Below are the code and all the weights of a small trained network. Each question names an input and a class and asks about switching units off, where a switched-off unit gives its printed mean instead of its output.

import numpy as np


def w(rows, s, z=0):
    codes = np.array(rows[::2]) - 128.0
    scale = np.full(codes.shape[1], s)
    scale[-1] = z or s
    return codes * scale


def f(y):
    return y / 2 * (1 + np.tanh(0.7978845608 * (y + 0.044715 * y**3)))


def log_softmax(a):
    a = a - a.max(-1, keepdims=True)
    return a - np.log(np.exp(a).sum(-1, keepdims=True))


def net(x, mask):
    res = np.array(x, float).reshape(1, 3) / 4 @ E
    y = f(res @ A[0][:, :-1].T + A[0][:, -1])
    res = res + np.where(mask, y, B[0][:, -1]) @ B[0][:, :-1]
    return log_softmax(res[-1] @ U[:, :-1].T + U[:, -1])


A, B = {}, {}
E = w([
[185,195,130,3,214,112,113,22,177,177,189,217],'x0',
[221,31,137,107,100,163,47,86,225,45,186,65],'x1',
[126,156,239,159,186,44,220,183,165,68,227,102],'x2',
],0.005)
A[0] = w([
[128,89,43,90,63,217,51,77,91,181,59,153,19],'N1',
[136,87,30,107,73,209,35,71,97,195,48,162,1],'N2',
[224,37,131,94,99,170,51,101,227,32,181,68,11],'N3',
[61,66,117,252,20,153,144,231,68,77,69,11,92],'N4',
[21,228,119,156,154,89,208,169,14,231,73,221,66],'N5',
[138,90,43,87,61,219,46,82,84,178,47,160,14],'N6',
[139,94,30,92,60,201,44,78,99,189,45,148,4],'N7',
[242,37,144,106,92,161,55,80,232,46,174,55,20],'N8',
[196,203,127,5,228,115,119,20,176,190,182,235,59],'N9',
[17,240,130,136,174,105,200,172,28,231,64,238,56],'N10',
[142,160,253,154,191,27,211,182,182,40,235,81,90],'N11',
[132,143,239,145,197,15,200,197,176,47,232,94,80],'N12',
[194,198,119,15,231,115,113,33,180,192,186,242,37],'N13',
],0.0036,0.00071)
B[0] = w([
[94,101,193,156,169,157,175,78,44,169,155,177,181],'N1',
[96,80,187,151,166,149,172,77,39,166,152,176,188],'N2',
[77,172,102,57,66,44,83,72,16,54,191,57,209],'N3',
[224,2,81,237,203,59,83,219,161,85,25,117,244],'N4',
[114,161,100,62,41,35,44,85,32,36,174,44,223],'N5',
[88,93,193,157,165,157,168,89,41,160,145,178,185],'N6',
[87,93,188,153,164,153,165,81,34,170,148,177,184],'N7',
[99,160,108,69,58,54,81,73,21,66,193,64,214],'N8',
[216,12,86,225,191,54,89,210,138,76,35,100,255],'N9',
[102,165,91,70,49,33,47,85,41,39,175,46,226],'N10',
[78,85,214,166,160,160,182,63,23,191,163,190,244],'N11',
[73,83,220,158,174,170,191,63,10,200,162,199,236],'N12',
[229,21,69,227,204,42,75,214,140,67,49,101,249],'N13',
],0.0049,0.0042)
U = w([
[198,82,93,189,171,104,107,209,150,108,65,117,99],'0',
[101,169,107,42,51,97,95,92,104,87,168,67,105],'1',
[84,119,187,141,160,169,173,83,105,216,152,213,112],'2',
[131,168,109,99,107,169,135,158,199,166,118,138,227],'3',
[118,223,83,53,98,213,171,168,247,185,125,168,12],'4',
[120,215,96,55,92,209,157,176,246,201,126,168,13],'5',
[124,210,80,45,101,222,168,186,237,216,138,150,10],'6',
],0.011)

Each question gives the input, the list of numbers given to net, and the class t.
The units are the neurons (one row each of A and B). Each row of codes is followed by its name. A weight is (code - 128) times the scale printed after its matrix; where a second scale follows, it is the last column's (A, B and U).
mask holds one flag per neuron, in row order. A switched-off neuron (its flag False) gives its mean, the last column of its row in B, instead of its output. The means were averaged over made-up inputs and are rounded, as every weight is.
A unit's drop is (log p(t) with every unit on - log p(t) with that unit switched off) / (log p(t) with every unit on - log p(t) with every unit switched off).
The circuit of an input: a set's keep is (log p(t) with only the set's units on - log p(t) with every unit switched off) / (log p(t) with every unit on - log p(t) with every unit switched off). Starting from the 12 units with the biggest drops (on a tie, the unit counted first), units are removed one at a time, each time the one whose removal leaves the highest keep (on an exact tie, the one counted first), for as long as the keep stays at least 0.8.
units of the circuit, in order: the units of the circuit, biggest drop first
top k neurons: the k neurons with the biggest drops, biggest first
drop of u: that unit's drop, to one decimal
input [7,7,-3], class 0: units of the circuit, in order	(N9)
input [-6,8,-5], class 1: top 2 neurons	(N3, N8)
input [-1,-4,4], class 1: units of the circuit, in order	(N5, N10)
input [8,-2,-8], class 0: top 2 neurons	(N13, N9)
input [-5,-5,7], class 2: top 2 neurons	(N12, N11)
input [-5,-8,8], class 1: top 2 neurons	(N5, N10)
input [-5,6,0], class 1: top 2 neurons	(N3, N8)
input [5,-8,-4], class 1: top 2 neurons	(N10, N5)
input [-4,0,7], class 2: drop of N12	0.1
input [3,6,7], class 2: drop of N5	0.3
input [-2,4,0], class 1: drop of N8	0.2
input [-3,8,6], class 1: drop of N9	0.0
